Below is a small trained network, with its code and all its weights. Each question gives an input and a class and asks what happens when units are switched off, that is, made to give their printed mean instead of their output.

import numpy as np


def w(rows, s, z=0):
    codes = np.array(rows[::2]) - 128.0
    scale = np.full(codes.shape[1], s)
    scale[-1] = z or s
    return codes * scale


def f(y):
    return np.maximum(y, 0)


def log_softmax(a):
    a = a - a.max(-1, keepdims=True)
    return a - np.log(np.exp(a).sum(-1, keepdims=True))


def net(x, mask):
    res = np.array(x, float).reshape(1, 7) / 4 @ E
    y = f(res @ A[0][:, :-1].T + A[0][:, -1])
    res = res + np.where(mask, y, B[0][:, -1]) @ B[0][:, :-1]
    return log_softmax(res[-1] @ U[:, :-1].T + U[:, -1])


A, B = {}, {}
E = w([
[131,131,73,128,230,82,80],'x0',
[127,129,125,193,176,152,35],'x1',
[83,119,150,50,168,177,127],'x2',
[189,107,126,80,158,237,112],'x3',
[123,73,7,96,111,126,122],'x4',
[214,161,129,110,104,110,83],'x5',
[101,147,161,189,109,147,124],'x6',
],0.012)
A[0] = w([
[125,128,159,121,102,210,111,207],'N1',
[132,126,139,71,180,132,151,178],'N2',
[95,120,133,6,161,143,127,126],'N3',
[162,113,78,106,108,142,120,197],'N4',
[188,142,95,107,122,158,110,99],'N5',
[139,161,177,176,139,120,135,194],'N6',
[110,130,72,176,129,110,40,192],'N7',
[83,145,127,127,125,69,174,127],'N8',
[150,159,122,159,145,125,125,158],'N9',
[171,76,133,105,101,181,101,204],'N10',
[53,127,156,94,111,187,131,249],'N11',
[147,179,203,149,171,112,126,167],'N12',
[112,142,131,166,180,83,84,212],'N13',
[56,136,99,160,84,74,137,194],'N14',
[117,93,113,148,74,72,190,174],'N15',
[160,131,100,142,151,123,152,135],'N16',
[111,130,84,136,125,34,125,200],'N17',
[134,123,95,69,92,163,149,254],'N18',
],0.016,0.0047)
B[0] = w([
[178,96,157,196,152,172,119,221],'N1',
[69,40,102,2,115,154,146,207],'N2',
[81,42,74,53,140,208,135,242],'N3',
[179,201,103,86,207,119,163,211],'N4',
[226,161,126,72,154,130,146,197],'N5',
[118,109,208,108,37,113,39,220],'N6',
[101,190,61,150,197,63,29,250],'N7',
[119,147,124,136,71,104,159,207],'N8',
[153,134,114,91,88,70,100,175],'N9',
[236,123,115,160,125,159,131,223],'N10',
[109,94,95,226,94,184,122,229],'N11',
[119,95,180,73,61,115,78,235],'N12',
[41,161,123,88,127,73,22,236],'N13',
[94,185,143,160,110,119,179,236],'N14',
[118,128,120,155,93,83,251,229],'N15',
[152,124,117,82,125,79,135,166],'N16',
[57,192,109,111,151,67,181,243],'N17',
[171,151,131,118,205,184,183,228],'N18',
],0.0083,0.015)
U = w([
[74,188,86,124,183,68,58,6],'0',
[84,86,79,84,168,178,155,157],'1',
[117,128,133,249,123,186,116,118],'2',
[85,195,130,130,101,84,235,127],'3',
[228,179,114,101,170,129,145,113],'4',
[106,138,237,108,52,123,79,211],'5',
],0.013,0.002)

Each question gives the input, the list of numbers given to net, and the class t.
The units are the neurons (one row each of A and B). Each row of codes is followed by its name. A weight is (code - 128) times the scale printed after its matrix; where a second scale follows, it is the last column's (A, B and U).
mask holds one flag per neuron, in row order. A switched-off neuron (its flag False) gives its mean, the last column of its row in B, instead of its output. The means were averaged over made-up inputs and are rounded, as every weight is.
A unit's drop is (log p(t) with every unit on - log p(t) with that unit switched off) / (log p(t) with every unit on - log p(t) with every unit switched off).
The circuit of an input: a set's keep is (log p(t) with only the set's units on - log p(t) with every unit switched off) / (log p(t) with every unit on - log p(t) with every unit switched off). Starting from the 12 units with the biggest drops (on a tie, the unit counted first), units are removed one at a time, each time the one whose removal leaves the highest keep (on an exact tie, the one counted first), for as long as the keep stays at least 0.8.
units of the circuit, in order: the units of the circuit, biggest drop first
k most important neurons: the k neurons with the biggest drops, biggest first
drop of u: that unit's drop, to one decimal
input [2,4,6,0,-3,-8,4], class 2: units of the circuit, in order	(N11)
input [-1,-4,0,7,-7,-4,-1], class 1: 2 most important neurons	(N2; N3)
input [-7,-8,5,2,-5,4,2], class 2: 2 most important neurons	(N11; N1)
input [-3,7,8,-2,0,4,5], class 2: units of the circuit, in order	(N11; N1)
input [8,6,8,4,-6,-6,3], class 1: 4 most important neurons	(N3; N2; N11; N17)
input [-1,-7,-6,2,-8,8,-6], class 5: 2 most important neurons	(N12; N6)
input [0,-4,6,-3,-1,5,4], class 5: 3 most important neurons	(N4; N17; N7)
input [1,-5,-8,-1,-2,8,-8], class 3: 3 most important neurons	(N17; N15; N10)
input [-8,-5,-1,5,-3,-1,-8], class 1: 4 most important neurons	(N3; N2; N11; N7)
input [5,-6,-6,-8,-7,8,6], class 5: 2 most important neurons	(N6; N12)
input [-8,-1,4,7,2,-3,2], class 2: 3 most important neurons	(N11; N1; N10)
input [7,-7,4,-5,-1,1,-7], class 1: drop of N10	0.0
input [-3,2,-6,-7,7,5,-6], class 3: drop of N15	0.5
input [7,7,7,8,7,3,6], class 4: units of the circuit, in order	(N5)
input [0,8,0,-2,-8,2,-7], class 5: drop of N12	0.1
